Here is a tiny trained network, its code and every weight. The questions are about switching its units off for an input and a class, where a switched-off unit gives its printed mean instead of its output.

import numpy as np


def w(rows, s, z=0):
    codes = np.array(rows[::2]) - 128.0
    scale = np.full(codes.shape[1], s)
    scale[-1] = z or s
    return codes * scale


def norm(h):
    return h / np.sqrt((h * h).mean(-1, keepdims=True) + 1e-5)


def f(y):
    return y / 2 * (1 + np.tanh(0.7978845608 * (y + 0.044715 * y**3)))


def log_softmax(a):
    a = a - a.max(-1, keepdims=True)
    return a - np.log(np.exp(a).sum(-1, keepdims=True))


def net(x, mask):
    res = np.array(x, float).reshape(1, 4) / 4 @ E
    u = 0
    for l in range(2):
        y = f(norm(res) @ A[l][:, :-1].T + A[l][:, -1])
        res = res + np.where(mask[u : u + 10], y, B[l][:, -1]) @ B[l][:, :-1]
        u += 10
    return log_softmax(norm(res)[-1] @ U[:, :-1].T + U[:, -1])


A, B = {}, {}
E = w([
[80,93,149,181,84,58,137,68],'x0',
[161,136,147,135,97,125,105,99],'x1',
[194,104,62,201,183,127,95,89],'x2',
[158,132,112,136,138,1,72,139],'x3',
],0.011)
A[0] = w([
[91,83,74,216,126,159,114,48,3],'0.n0',
[52,86,173,176,47,216,153,64,107],'0.n1',
[61,148,187,190,75,88,204,134,117],'0.n2',
[128,106,126,151,84,78,149,67,157],'0.n3',
[108,129,163,53,127,38,68,147,110],'0.n4',
[69,42,56,254,154,122,130,71,77],'0.n5',
[63,207,102,71,84,204,145,144,150],'0.n6',
[99,110,134,129,106,89,149,131,142],'0.n7',
[170,119,45,138,151,72,60,156,157],'0.n8',
[161,180,99,99,110,186,183,119,124],'0.n9',
],0.0081,0.005)
B[0] = w([
[128,187,142,34,89,151,110,138,165],'0.n0',
[180,179,133,191,173,145,93,223,223],'0.n1',
[116,204,25,233,77,98,47,171,217],'0.n2',
[34,131,90,120,166,167,89,74,206],'0.n3',
[235,57,193,112,255,126,242,121,233],'0.n4',
[97,190,146,30,182,189,69,53,225],'0.n5',
[110,178,143,39,106,164,54,117,232],'0.n6',
[138,71,79,175,182,151,60,152,169],'0.n7',
[175,93,38,198,41,127,106,167,253],'0.n8',
[117,123,145,18,90,123,153,43,182],'0.n9',
],0.0067,0.0057)
A[1] = w([
[144,126,139,124,183,192,74,47,166],'1.n0',
[189,135,162,87,160,172,203,173,241],'1.n1',
[57,106,167,129,100,118,117,154,75],'1.n2',
[74,156,151,163,206,93,66,69,73],'1.n3',
[105,77,149,231,133,2,169,190,11],'1.n4',
[72,91,120,146,158,27,133,86,56],'1.n5',
[160,131,223,107,117,61,123,208,92],'1.n6',
[128,96,146,108,104,123,165,95,3],'1.n7',
[61,191,166,155,88,147,156,92,84],'1.n8',
[97,110,100,51,75,66,152,182,66],'1.n9',
],0.0094,0.0021)
B[1] = w([
[125,107,179,76,146,94,223,111,244],'1.n0',
[137,12,54,216,177,42,105,2,232],'1.n1',
[202,160,104,220,166,173,78,152,136],'1.n2',
[142,136,131,84,104,176,180,109,208],'1.n3',
[57,188,193,35,85,252,116,184,255],'1.n4',
[127,70,203,97,171,220,174,66,202],'1.n5',
[87,104,105,82,153,141,227,9,184],'1.n6',
[101,152,152,142,194,187,103,202,107],'1.n7',
[144,146,168,146,92,77,49,210,156],'1.n8',
[137,125,179,177,113,166,109,38,149],'1.n9',
],0.007,0.0062)
U = w([
[43,185,189,71,162,205,156,90,98],'0',
[143,4,84,138,194,98,219,20,31],'1',
[118,168,80,255,121,94,76,249,251],'2',
],0.0095,0.0017)

Each question gives the input, the list of numbers given to net, and the class t.
The units are the neurons (one row each of A and B). Each row of codes is followed by its name. A weight is (code - 128) times the scale printed after its matrix; where a second scale follows, it is the last column's (A, B and U).
mask holds one flag per neuron, layer by layer. A switched-off neuron (its flag False) gives its mean, the last column of its row in B, instead of its output. The means were averaged over made-up inputs and are rounded, as every weight is.
A unit's drop is (log p(t) with every unit on - log p(t) with that unit switched off) / (log p(t) with every unit on - log p(t) with every unit switched off).
The circuit of an input: a set's keep is (log p(t) with only the set's units on - log p(t) with every unit switched off) / (log p(t) with every unit on - log p(t) with every unit switched off). Starting from the 12 units with the biggest drops (on a tie, the unit counted first), units are removed one at a time, each time the one whose removal leaves the highest keep (on an exact tie, the one counted first), for as long as the keep stays at least 0.8.
units of the circuit, in order: the units of the circuit, biggest drop first
k most important neurons: the k neurons with the biggest drops, biggest first
top k neurons in layer l: the k neurons of layer l with the biggest drops, biggest first
drop of u: that unit's drop, to one decimal
input [8,7,-1,8], class 0: top 2 neurons in layer 1 : [1.n4 1.n1]
input [-2,-6,3,6], class 2: units of the circuit, in order : [0.n8]
input [-7,5,3,-5], class 1: units of the circuit, in order : [1.n1 1.n4]
input [-2,-4,7,1], class 2: units of the circuit, in order : [0.n8 0.n4]
input [-5,-2,7,2], class 2: units of the circuit, in order : [0.n8 0.n4]
input [-4,8,1,-7], class 1: 3 most important neurons : [1.n1 1.n4 0.n2]
input [0,-2,-7,8], class 1: 3 most important neurons : [0.n4 1.n6 1.n1]
input [-6,-1,0,4], class 1: 2 most important neurons : [0.n2 1.n1]
input [2,3,7,-1], class 0: 3 most important neurons : [0.n5 1.n1 0.n0]
input [-2,-5,1,-7], class 1: 4 most important neurons : [1.n1 1.n4 0.n2 0.n5]
input [7,6,7,-1], class 0: 4 most important neurons : [0.n5 0.n0 1.n1 0.n4]
input [-2,-4,3,-4], class 1: 3 most important neurons : [1.n1 1.n4 0.n3]
input [7,0,-2,7], class 0: 2 most important neurons : [1.n4 1.n1]
input [0,4,2,-7], class 1: units of the circuit, in order : [1.n4]
input [4,-2,1,0], class 0: drop of 0.n5 : 1.3
input [6,-6,-3,7], class 0: drop of 1.n4 : 1.6
input [8,8,4,-8], class 0: drop of 0.n5 : 0.6
